cols: M F A N W P Q V
[ 63 180 120  63 135 100 170  65] = (130)
[ 93 142 119  93 153  96 132  90] = (14)
[105 132 131 105 159 112 127 116] = (110)
[136 139 108 136 160 128 157 134] = (117)
[ 71 160 110  71 146 104 134  72] = (124)
[108 142 122 108 150 104 131 106] = (28)
col: [132 127 157 134] : Q
col: [142 132 139 160] : F
find: [ 93 142 119  93 153  96] : (14)
col: [ 96 112 128 104 104] : P

cols: Z Y X L G S K
[ 74 106 132 175 179 118 114] = (114)
[130 128 138 131 123 127 129] = (135)
[110 127 155 114 158  45 123] = (64)
[163 129 110 111 151 133 133] = (164)
[103 213 131 121 139 146 111] = (74)
[163 129 110 111 151 152 107] = (139)
[138 111 127 155 114 158  45] = (149)
col: [118 127  45] : S
find: [111 127 155 114 158  45] : (149)

cols: T R B U H
[162  91 135 134 198]  (108)
[154 158  89 133  41]  (153)
[ 96 111 167 132  50]  (127)
[ 89 123 158 140 164]  (123)
[123 158  89 133  41]  (62)
[216  98 109  89 142]  (131)
col: [167 158] : B
find: [109  89 142] : (131)
find: [123 158  89] : (62)
col: [133 132] : U

cols: D C J E
[197 174 138  89] : (78)
[ 87 167 106 117] : (55)
[ 95 167 117 106] : (12)
find: [167 117 106] : (12)
col: [167 167] : C

cols: nim Rap teg torok Senaz
[119 174 209 143  98] : (76)
[133 131 126 103 152] : (16)
[119 174 209 143 108] : (101)
[106 117 138 128  97] : (173)
[107 133 141 139 124] : (102)
[133 122 169 122 127] : (3)
[113 134  58 126 145] : (67)
[124 122 138  97 128] : (71)
[135 104 130 154 106] : (100)
find: [107 133 141 139] : (102)
find: [138  97 128] : (71)

cols: savi kekur zano fode bisim
[152 148 106 112  56] -> (9)
[ 46 132 113 111  67] -> (103)
[206 218  44 132  74] -> (45)
[152 113 106 112  56] -> (80)
find: [ 44 132] : (45)
col: [132 218] : kekur

cols: Rilud nif Fabe Tika Zolef Meb Pes Baz buv
[138 213 114 153 101  87 109 141 120] : (58)
[138 213 114 153 101  87 109 144 120] : (4)
[133 101 213  87 153 114  90 186  75] : (6)
col: [138 138] : Rilud
find: [138 213 114 153 101  87 109 141 120] : (58)

cols: nam vebez Lum tapef Gakuv vev
[159 128 127 106 138 119]  (156)
[127 122 127 124 134 122]  (195)
[126 128 128 129 127 128]  (41)
[138  78 107 118 156 119]  (152)
[ 85 146 134 159  91 144]  (190)
[ 63 133 125 159  88 142]  (83)
[ 89  78  94 122 108  84]  (181)
[ 66 108  99 114 103 122]  (86)
[ 88 139 132 101 142 128]  (171)
[136 151 123 135  90 151]  (2)
col: [63 89 66 88] : nam
find: [138  78 107] : (152)
find: [89 78] : (181)
col: [108 103] : Gakuv

cols: zogat lev Vulef lubop kene rizuv
[159  81  88 112 130 130]  (112)
[181 103 125 123 124 126]  (70)
[160  72  83 115 130 130]  (87)
[167  92  99 119 127 128]  (105)
[158  52 132  98 121 125]  (96)
[179 100  96 114 127 130]  (95)
[167 102 118 113 129 126]  (17)
find: [125 123] : (70)
col: [103  72  92  52 100 102] : lev
col: [127 121] : kene
find: [ 96 114 127 130] : (95)
find: [167  92  99 119 127] : (105)

cols: Kala zos fep Gir Dekev
[162 102 152 145  81] : (184)
[122 122 138 130  59] : (140)
[128 100 105 122 174] : (189)
[ 92 181 130 120 135] : (132)
[136 110 105 113 136] : (7)
[134 106 102 112 142] : (191)
[162 100 147 143 104] : (24)
[121 124 130 144 206] : (113)
[164 104 153 147  88] : (199)
[106 145 119 107  66] : (136)
[146 118 121 122 122] : (54)
[162 113 147 143 104] : (10)
find: [124 130 144 206] : (113)
find: [121 122] : (54)

cols: Kanim Nupum Rutem vun vod Kon
[127 157 124 134 114 118] : (35)
[102 114 123 115 133 130] : (8)
[ 62 142 125  87 127 120] : (44)
[ 93 145 127 156 122 135] : (109)
find: [157 124 134 114 118] : (35)
col: [123 125 127] : Rutem
find: [127 156] : (109)

cols: Miron livim fidaz suvu fozo Mevuz
[135 162 188 126 147 147] -> (57)
[127 128 155 134 125  68] -> (59)
[130 129 107 131 130  53] -> (36)
[133 131 132 133 162 161] -> (69)
col: [155 107] : fidaz
find: [162 188 126 147 147] : (57)
find: [147 147] : (57)
col: [147  68] : Mevuz
find: [133 162] : (69)
col: [135 127 130] : Miron
find: [131 132 133 162 161] : (69)

cols: sak Pemu zito Pera tiv
[ 82 144  80  90 155]  (187)
[127  97 126  90 155]  (46)
[135 169 116 129 123]  (13)
[201 129 115  84 123]  (31)
[153 135 168 107 179]  (163)
[201 129 115  84 122]  (40)
[155 163 131 107 118]  (88)
[110 144  80  90 155]  (93)
[190 101 116 129 123]  (134)
[110 101 164  80 151]  (99)
col: [110 190 110] : sak
col: [129 163] : Pemu
find: [135 168] : (163)
col: [ 80 126 116 115 168 115 131  80 116] : zito
find: [110 144  80  90 155] : (93)
col: [115 168] : zito

cols: lun guti nipu fik
[138 149 174  57] -> (111)
[161  98 117 115] -> (157)
[151 132 101 123] -> (42)
[155 107 115 117] -> (73)
[151 116 138 100] -> (150)
[145 146 132  98] -> (158)
find: [115 117] : (73)
col: [ 57 115 123 117 100] : fik

cols: Vedav vugof mel didi novov
[129 128 129 127 130] = (107)
[120 124 121 115 124] = (65)
[120 124 121 136 197] = (26)
[147 133 120 130 190] = (94)
find: [120 124 121 136 197] : (26)
col: [128 124] : vugof
col: [124 124 133] : vugof

